Here is a tiny trained network, its code and every weight. The questions are about switching its units off for an input and a class, where a switched-off unit gives its printed mean instead of its output.

import numpy as np


def w(rows, s, z=0):
    codes = np.array(rows[::2]) - 128.0
    scale = np.full(codes.shape[1], s)
    scale[-1] = z or s
    return codes * scale


def f(y):
    return y / 2 * (1 + np.tanh(0.7978845608 * (y + 0.044715 * y**3)))


def log_softmax(a):
    a = a - a.max(-1, keepdims=True)
    return a - np.log(np.exp(a).sum(-1, keepdims=True))


def net(x, mask):
    res = np.array(x, float).reshape(1, 7) / 4 @ E
    y = f(res @ A[0][:, :-1].T + A[0][:, -1])
    res = res + np.where(mask, y, B[0][:, -1]) @ B[0][:, :-1]
    return log_softmax(res[-1] @ U[:, :-1].T + U[:, -1])


A, B = {}, {}
E = w([
[99,145,252,226],'x0',
[135,127,120,138],'x1',
[118,125,147,107],'x2',
[137,110,160,104],'x3',
[237,232,179,91],'x4',
[125,138,108,144],'x5',
[132,116,153,108],'x6',
],0.014)
A[0] = w([
[82,160,169,146,96],'n1',
[108,143,231,248,59],'n2',
[50,9,123,186,126],'n3',
[185,254,176,128,109],'n4',
[151,104,43,46,3],'n5',
[208,227,158,113,148],'n6',
[105,136,187,167,52],'n7',
],0.012,0.0043)
B[0] = w([
[121,165,100,113,160],'n1',
[252,202,62,82,235],'n2',
[82,34,159,199,249],'n3',
[44,97,196,152,229],'n4',
[163,164,60,56,208],'n5',
[91,80,160,181,229],'n6',
[118,177,85,115,172],'n7',
],0.015,0.018)
U = w([
[109,74,163,205,254],'0',
[250,199,61,61,2],'1',
],0.012,0.00083)

Each question gives the input, the list of numbers given to net, and the class t.
The units are the neurons (one row each of A and B). Each row of codes is followed by its name. A weight is (code - 128) times the scale printed after its matrix; where a second scale follows, it is the last column's (A, B and U).
mask holds one flag per neuron, in row order. A switched-off neuron (its flag False) gives its mean, the last column of its row in B, instead of its output. The means were averaged over made-up inputs and are rounded, as every weight is.
A unit's drop is (log p(t) with every unit on - log p(t) with that unit switched off) / (log p(t) with every unit on - log p(t) with every unit switched off).
The circuit of an input: a set's keep is (log p(t) with only the set's units on - log p(t) with every unit switched off) / (log p(t) with every unit on - log p(t) with every unit switched off). Starting from all 7 units, units are removed one at a time, each time the one whose removal leaves the highest keep (on an exact tie, the one counted first), for as long as the keep stays at least 0.8.
circuit, biggest first: the units of the circuit, biggest drop first
top k neurons: the k neurons with the biggest drops, biggest first
drop of u: that unit's drop, to one decimal
input [-4,-6,-8,8,4,7,-5], class 0: circuit, biggest first : (n2)
input [7,1,-8,8,6,5,6], class 1: top 4 neurons : (n2; n3; n7; n1)
input [-2,-7,2,8,-1,-8,-7], class 1: top 2 neurons : (n3; n4)
input [-5,8,3,-1,5,8,-3], class 0: top 3 neurons : (n2; n6; n4)
input [-8,4,-3,1,-6,-3,4], class 1: top 2 neurons : (n5; n4)
input [-2,6,0,-1,-1,-6,4], class 1: top 3 neurons : (n3; n4; n6)
input [4,0,-6,-2,-3,2,-7], class 1: top 2 neurons : (n2; n4)
input [-2,1,-2,-3,8,-6,2], class 0: drop of n5 : 0.0
input [6,-8,-2,0,2,8,-4], class 1: drop of n2 : 0.7
input [1,-4,5,0,0,0,3], class 1: drop of n6 : 0.9
